In the rows, zero is written as 128.
Each row of numbers belongs to one of the nodes below and depends on some of the facts about them. Some rows are named. Which node is each other row?

There are 2 kinds of fact about the nodes: ε, Ω.
ε(Q_10, Q_347); ε(Q_10, Q_780); ε(Q_10, Q_95)
ε(Q_10, Q_570); ε(Q_10, Q_697); ε(Q_107, Q_228)
ε(Q_146, Q_913); ε(Q_146, Q_814); ε(Q_158, Q_459)
ε(Q_158, Q_422); ε(Q_16, Q_814); ε(Q_201, Q_79)
ε(Q_207, Q_690); ε(Q_228, Q_573); ε(Q_240, Q_212)
ε(Q_240, Q_699); ε(Q_240, Q_880); ε(Q_241, Q_470)
ε(Q_244, Q_459); ε(Q_247, Q_459); ε(Q_260, Q_459)
ε(Q_260, Q_74); ε(Q_286, Q_820); ε(Q_287, Q_80)
ε(Q_296, Q_934); ε(Q_303, Q_712); ε(Q_317, Q_754)
ε(Q_367, Q_913); ε(Q_367, Q_690); ε(Q_373, Q_392)
ε(Q_373, Q_228); ε(Q_373, Q_627); ε(Q_392, Q_820)
ε(Q_410, Q_398); ε(Q_410, Q_794); ε(Q_410, Q_814)
ε(Q_419, Q_628); ε(Q_422, Q_879); ε(Q_44, Q_913)
ε(Q_445, Q_713); ε(Q_473, Q_247); ε(Q_503, Q_384)
ε(Q_503, Q_671); ε(Q_570, Q_713); ε(Q_570, Q_627)
ε(Q_570, Q_814); ε(Q_573, Q_247); ε(Q_573, Q_79)
ε(Q_573, Q_814); ε(Q_589, Q_879); ε(Q_589, Q_694)
ε(Q_60, Q_398); ε(Q_600, Q_74); ε(Q_600, Q_627)
ε(Q_610, Q_325); ε(Q_610, Q_260); ε(Q_624, Q_794)
ε(Q_627, Q_459); ε(Q_63, Q_699); ε(Q_662, Q_671)
ε(Q_671, Q_473); ε(Q_685, Q_123); ε(Q_690, Q_459)
ε(Q_690, Q_79); ε(Q_692, Q_322); ε(Q_694, Q_247)
ε(Q_699, Q_79); ε(Q_699, Q_934); ε(Q_701, Q_347)
ε(Q_712, Q_392); ε(Q_713, Q_934); ε(Q_754, Q_699)
ε(Q_754, Q_459); ε(Q_754, Q_589); ε(Q_761, Q_573)
ε(Q_761, Q_79); ε(Q_780, Q_459); ε(Q_780, Q_247)
ε(Q_780, Q_79); ε(Q_787, Q_891); ε(Q_79, Q_879)
ε(Q_801, Q_81); ε(Q_81, Q_79); ε(Q_81, Q_754)
ε(Q_814, Q_879); ε(Q_814, Q_459); ε(Q_820, Q_247)
ε(Q_83, Q_850); ε(Q_83, Q_692); ε(Q_850, Q_286)
ε(Q_850, Q_713); ε(Q_862, Q_247); ε(Q_864, Q_459)
ε(Q_872, Q_879); ε(Q_872, Q_247); ε(Q_901, Q_155)
ε(Q_913, Q_459); ε(Q_913, Q_79); ε(Q_928, Q_422)
ε(Q_928, Q_473); ε(Q_928, Q_95); ε(Q_934, Q_74)
ε(Q_95, Q_628); ε(Q_95, Q_459); ε(Q_970, Q_459)
ε(Q_970, Q_79); ε(Q_973, Q_79); ε(Q_973, Q_589)
ε(Q_977, Q_999); ε(Q_977, Q_79); ε(Q_977, Q_692)
Ω(Q_123, Q_24); Ω(Q_155, Q_241); Ω(Q_24, Q_685)
Ω(Q_244, Q_419); Ω(Q_262, Q_957); Ω(Q_296, Q_699)
Ω(Q_322, Q_237); Ω(Q_333, Q_322); Ω(Q_34, Q_787)
Ω(Q_347, Q_121); Ω(Q_371, Q_10); Ω(Q_384, Q_698)
Ω(Q_398, Q_410); Ω(Q_407, Q_600); Ω(Q_422, Q_240)
Ω(Q_44, Q_690); Ω(Q_459, Q_398); Ω(Q_470, Q_407)
Ω(Q_494, Q_426); Ω(Q_551, Q_325); Ω(Q_571, Q_693)
Ω(Q_579, Q_880); Ω(Q_589, Q_573); Ω(Q_600, Q_123)
Ω(Q_610, Q_873); Ω(Q_628, Q_627); Ω(Q_675, Q_838)
Ω(Q_699, Q_250); Ω(Q_701, Q_244); Ω(Q_703, Q_74)
Ω(Q_712, Q_913); Ω(Q_74, Q_604); Ω(Q_780, Q_675)
Ω(Q_809, Q_725); Ω(Q_83, Q_878); Ω(Q_864, Q_64)
Ω(Q_873, Q_207); Ω(Q_883, Q_970); Ω(Q_897, Q_459)
Ω(Q_932, Q_703); Ω(Q_95, Q_247); Ω(Q_957, Q_628)
Ω(Q_970, Q_579); Ω(Q_973, Q_801); Ω(Q_976, Q_825)
Ω(Q_977, Q_227)

Some rows with their names:
Q_81: [123 172 133 132 124 129 127 136 142 135 132 137 132 126 135 128 127 134
 120 145 132 119 112 123 131 126 119 136 134 126]
Q_79: [116 137 136 125 136 126 113 130 146 136 122 132 125 134 137 119 131 140
 102 140 132 117 114 129 135 146 116 144 133 125]
Q_970: [127 119 127 128 120 122  88 120 135 126 118 136 129 115 133 129 128 119
 135 128 135 120 135 136 120 147 125 113 126 121]
Q_879: [124 100 132 122 141 131 123 133 129 131 121 124 122 137 125 114 129 132
 114 121 129 120 123 134 129 132 131 149 123 127]
Q_459: [143  53 115 116 132 132  98  91 117 122 130 127 101 105 131 129 131 115
 142 127 139 114 116 137 135 155 127 102 109 119]
Q_864: [132 129 107 144 133 116  87 119 167 132 112 132 171 148 126 131 106  99
 137 106  48 106 167 141 113 160 161 102 153 137]
Q_260: [135 111 120 124 122 135 138 112 123 129 125 125 134 125 120 135 114 118
 133 134 132 132 144 132 121 129 130 105 133 127]
Q_10: [125  75 130 115 120 125 136 131 110 140 140 129 121 114 125 130 142 141
 130 133 174 152 106 138 132 136 104 115 121 120]
Q_570: [128 116 131 120 134 133 157 134 130 139 126 124 125 130 132 131 122 129
 126 125 122 132 152 138 119 140 128 106 133 134]
Q_878: [126  75 126 110 132 126 142 116 108 127 145 125 132 124 128 134 136 145
 127 129 149 148  83 125 152 142 112 132 124 121]
Q_470: [135 172 132 139 133 137 131 131 135 123 118 124 114 132 124 120 125 120
 131 137  96 104 161 117 115 111 139 143 127 134]
Q_322: [139 137 130 133 124 133 130 130 110 122 132 126 112 118 118 125 135 136
 131 143 151 120 140 121 126 100 121 144 112 123]
Q_286: [131 130 132 123 126 128 143 129 129 131 130 127 119 126 136 128 132 123
 128 130 131 140 132 136 127 133 130 112 132 135]
Q_850: [128 142 127 139 127 123 155 141 130 132 136 131 142 125 127 138 127 124
 129 122 132 122 162 148 118 120 129 102 128 131]
Q_123: [131 132 125 123 135 131 142 124 121 121 129 125 122 127 126 127 132 130
 130 132 122 135 112 117 128 122 126 136 125 129]
Q_976: [136 162 129 142 125 124  97 130 134 123 115 122 134 142 125 119 120 116
 134 128  82 108 160 109 121 146 148 149 135 136]
Q_287: [130 126 132 124 130 132 127 129 130 133 130 126 127 131 131 129 128 123
 126 124 130 135 133 126 134 130 130 120 131 128]
Q_384: [139 103 124 138 132 121  43 129 142 160 112 142 112 121 141 105 131 103
 154 120  84  98 131 140 129 188 164 125 129 134]
Q_445: [129 136 124 138 125 123 140 136 127 133 136 130 138 126 126 136 124 133
 130 123 126 120 158 142 118 122 129 114 127 130]
Q_473: [116 139 128 139 105 122 111 135 124 115 127 134 127 127 136 125 135 120
 128 108 139 130 138 139 137 129 137 127 131 137]
Q_494: [134 152 129 136 137 130 109 136 145 134 119 130 113 130 130 113 125 114
 137 127  87 107 140 125 118 131 152 134 129 133]

Which node is each row?
No name comes twice in this set of rows, the named rows included.
[127  46 118 105 111 125 114  89 117 108 144 120 122 117 135 131 133 133
 125 131 154 170  82 142 146 152 113  88 128 126] | Q_247
[129  43 110 113 125 104 108 101 126 133 139 125 158 128 120 144 122 130
 142 116 129 161 119 158 125 159 120  91 135 119] | Q_627
[120 150 123 156 140 134 138 143 143 116 116 134 126 131 129 121 119 131
 109 116 103  70 170 160 105 119 147 133 125 136] | Q_422
[139 154 129 140 144 152 155 125 133 113 120 134  86 117 130 122 129 118
 126 134 115  89 136 127 126  94 143 134 113 134] | Q_932

Now the same nodes, written a new way:
Named rows:
Q_551: [137 115 194  96 136 145 135 111 109 153 134 130 139 165 104 155 151 144
 128 120 142 118 102 114  95 157 124  94 120 136 175 147 155 136 117 148
 107 153 140 150 154 134]
Q_398: [128 162 119 119 123 135 107 179 126 155 135 129 161 167 129  95 102 131
 141 103 125 138 122 117 153 128 119 138 145 124 129 139 102  85 152 152
 166 149 145 142 115 137]
Q_24: [123 127 137 120 134 140 131 120 125 146 127 123 141 133 112 118 128 124
 124 118 118 127 141 142 120 113 134 116 126 129 127 129 126 128 141 130
 119 136 125 140 130 124]
Q_384: [ 88  88 125 118  62 121 249 207 151 175 173 137 146 154 177  90 119  97
 160 174 155 138  50 132 160 147 100 127 132 141 134 150 111 138 167 118
  65 108 123 157 140  99]
Q_703: [116 155 120 133 108 146 110 159 123 127 104 138 156 131 119 123  63 122
 103 139 132 112 150 163 128  93 143 105 109 124  72 131 138 107 156 147
 122 155 135 139 141 135]
Q_973: [144 170 188 114 104 159 164 133 111  90 133 137 107 147 141 148 148 126
 164 161 183 132 118  90 159 174  94 111 137 109 178 106 204 120 138 149
 120 122  94 133 137 125]
Q_392: [130 127 135 139 125 110 133 149 139 131 137 133 125 119 149 125 121 137
 123 130 134 146 120 137 131 131 134 137 124 133 162 120 127 111 128 114
 129 122 136 127 124 125]
Q_713: [124 108 146 122 111 132 118 112 130 114 139 139 145 120 143 133 105 120
 133 116 105 150 119 131 145 159 128 144 104 133 135 127 113 123 113 134
 126 122 140 121 110 122]
Q_880: [ 94  88  46 116 173 121  76 135 137 165 152 149 134 109 124  84 151 115
 175 129 100 138 157 129 161 124 124 139 129 134 127 136  85 189 128 102
 143 108 128 105  90 126]
Q_789: [112 124 134 114 137 137 128 124 123 144 121 122 137 137 111 115 129 126
 122 123 121 127 138 132 118 109 135 115 123 130 126 142 131 130 140 131
 118 136 125 135 134 126]
Q_794: [124 142 129 121 126 129 111 123 136 152 120 122 140 175 125 114 118 134
 125 105 133 143 114 104 140 134 115 148 148 133 124 146 109 103 128 142
 154 127 142 132 115 130]
Q_820: [131 137 137 133 123 110 135 152 133 122 135 133 119 124 145 128 124 136
 129 133 136 143 116 136 133 132 122 135 123 131 153 119 118 111 127 116
 132 129 139 122 122 125]
Q_754: [133 132 116 131 119 123 124 143 127 109 131 136 119 121 138 143 128 136
 140 136 128 130 120 130 132 145 123 136 132 124 117 117 131 126 116 129
 140 114 125 117 128 137]
Q_697: [145 124 135 128 112 130 137 138 115 141 126 116 126 118 146 144 126  98
 112 135 122 139 123 126 133 143 116 136 140 132 129 112  92 126 119 142
 139 136 140 111  97 134]
Q_445: [135 103 129 144 111 135 121 105 131 110 139 135 134 110 137 130 119 132
 134 119 102 132 132 115 133 154 135 132 110 129 119 129 131 128 108 134
 125 132 127 130 126 124]
Q_286: [135 123 135 143 126 109 131 138 137 124 140 130 124 116 147 127 129 140
 128 129 129 140 119 127 133 133 126 134 122 131 153 127 126 115 124 119
 130 123 130 129 131 125]
Q_212: [112 117 125 100 129 144 102 131 126 115 128 150 142 135 124 139 123 123
 142 130 123 136 115 146 138 148 133 135 114 129 110 127 125 131 119 125
 127  95 135 118 124 129]
Q_79: [121 136 125 100 145 123 124 160 126 127 121 146 128 134 145 149 124 120
 122 135 148 143 100 154 150 133 121 148 133 132 139 126 108 113 125 135
 149  97 151 106 117 125]
Q_373: [141 127 125 153 121 116 131 141 139 114 139 127 112 112 137 124 133 148
 137 131 122 125 134 112 119 131 130 129 132 119 127 109 139 128 124 114
 134 134 115 130 144 129]
Q_891: [112 128 139 108 139 132 129 117 119 148 122 119 143 141 110 117 125 119
 119 123 135 129 133 143 123 110 137 116 115 139 128 147 128 134 142 128
 114 129 132 132 117 126]
Q_913: [180 180 105 124 173 127  62 210  96 142 162 146 134  95  98 149 128 149
 152  55  42 121 144 197 107 103 169 144 145 107 162  99  89  57 116 127
 201 139 138 114 117 162]

Rows to name:
No name comes twice in this set of rows, the named rows included.
[161 154 202 101 113 122 122 239  99 178 179 173 138 134 114 172  99 163
 133  84  70 122 104 161  97 137 142 118 129 110 213 103 159  75 123 139
 170 180 141 158 159 141] | Q_712
[115 126 160  97  96 151 147 191 111 166 144 143 149 153 122 123  87 116
 135 138 133 116 108 128 130 136 115 100 124 127 137 133 160 130 156 150
 120 168 128 162 145 122] | Q_897
[149 166 119 143 183 109  57 104 124  80  92 126 105 100 121 144 133 150
 108 110 129 144 177 147 115 107 145 145 128 121 130  95 129 103 101 121
 175 113 138  94 108 149] | Q_690
[126  84  73 133 129 108 124 169 140 167 165 147 110 112 140 111 156 124
 166 155 132 114 129  82 148 139  98 131 146 128 140 123 121 196 125 113
 148 143 110 131 124 135] | Q_970
[118  85 158 123  85 121 149 117 122 143 116 133 104 132 150 141 121 105
  99 178 163 122 133  54 126 155  73 114 138 136 142 104 166 219 114 149
 140 185 126 131 115 128] | Q_701
[147 152 221  95 107 153 156 116  92 125 124 117 128 143 152 133 135  98
 134 157 187 152 130  85 149 186  76 107 127 125 210 114 162 128 132 165
 128 161 128 110  90 130] | Q_347
[142  98 185 103 114 119 191 103 138 126 145 134  94 155 117 202 201 143
 115 104 115 135  35 121  77 170 126 162 160 128 181 107 143 141  86 121
 128  73 138 138 149 119] | Q_589
[135 120 144 118 104 126 192 148 121 138 152 116 125 120 140 143 136  82
 110 109  90 148  91 165 118 122 133 168 155 126 129  99  92 109 131 129
 131  92 134 117  97 116] | Q_628
[114 109 110 141 125 103 100 115 136 119 113 137  98 118 147 117 123 136
 121 160 149 137 161  72 137 140 105 130 135 127 133 109 152 197 116 119
 155 150 121 116 106 132] | Q_244
[166 141  81 181 119 135 164 105 129  89 135  89 108  79 144 112 147  89
 126 108  87 134 159 129 134 102 133 156 152 113  92 108  97 112 134 123
 128 110  91 115 106 124] | Q_10
[130 184 141 126 191 150  89  61 102 114 108  93 128 118 104  88 162 129
 160 117 154 152 210 118 152 118 133 104 120 122 186 135 137 118 148 123
 131 131 101 108  88 124] | Q_121
[104 131 172 109  79 147 206 128 121 129 133 127 139 148 131 125 108  93
 114 134 138 132  90 131 136 132 120 125 138 123 119 137 169 136 158 142
  96 105 111 154 132 100] | Q_371
[134 114  79 161 159  99  85  91 132 129 103 106  97  92 131  99 142 119
 121 143 143 134 200  96 129 106 111 133 135 132 119 104 109 191 114 116
 151 156 118  93  79 141] | Q_419

The same nodes again, as new rows of numbers:
Known rows:
Q_155: [137 197 126 129 115 158 142 133 157 154 144 149 138]
Q_303: [124 181 113 112 113 146 137 149 159 146 148 156 116]
Q_95: [134 176 123 103 125 154 143 171 158 156 143 162 121]
Q_604: [ 93 191 157  77 109 144 155  72 138 140 157 164 107]
Q_64: [116 171 118 120 117 143 136 103 141 149 146 141 118]
Q_325: [118 164 119  98 119 142 145 135 122 151 142 136 103]
Q_373: [119 172 114 109 120 145 134 166 161 146 144 161 113]
Q_913: [121 153 123 102 130 138 140 131 146 150 133 141  96]
Q_571: [133 195 124 131 116 157 138 140 159 153 144 154 140]
Q_685: [131 183 118  30 124 126  97 114 124 140 155 123 157]
Q_317: [123 157 126 108 123 149 132 152 157 151 130 150 112]
Q_697: [129 173 121  96 124 146 147 152 142 153 145 151 110]
Q_780: [132 172 124 112 123 154 139 179 169 154 136 163 119]
Q_820: [131 176 115 104 115 148 146 150 159 146 146 151 104]
Q_787: [112 168 117 121 118 143 130 102 139 149 146 144 120]
Q_801: [116 146 123 106 124 142 131 129 149 149 132 143 102]
Q_63: [122 160 126 113 115 152 132 156 152 149 129 145 115]
Q_333: [132 194 124 134 114 158 139 139 160 153 143 154 138]
Q_627: [136 110 103 154 157 136 164 149  83 139 138 150 134]
Q_503: [127 159 118  99 121 151 131 126 162 152 154 164 118]
Q_692: [132 174 120 117 112 150 141 142 164 144 137 142 107]

Which node is each row?
No name comes twice in this set of rows, the named rows included.
[124 182 124 118 114 157 136 183 151 154 137 161 130] | Q_610
[113 213 161  93 107 159 154 117 160 144 152 177 131] | Q_932
[145 179 123 103 119 158 144 137 165 156 154 161 126] | Q_384
[127 180 120 107 112 148 147 163 140 148 140 142 106] | Q_713
[127 162 127 114 115 152 141 156 147 150 129 141 108] | Q_699
[129 177 115 111 111 148 143 151 158 145 145 150 106] | Q_286
[103 204 161  83 108 151 155  94 151 141 153 171 117] | Q_703
[130 184 119 124 106 158 134 172 176 145 138 158 123] | Q_83
[123 157 119  94 126 147 132 147 158 153 146 166 113] | Q_928
[126 160 120 102 127 146 133 151 166 150 140 158 112] | Q_872
[135 168 125 116 116 149 143 138 163 146 133 140 107] | Q_999

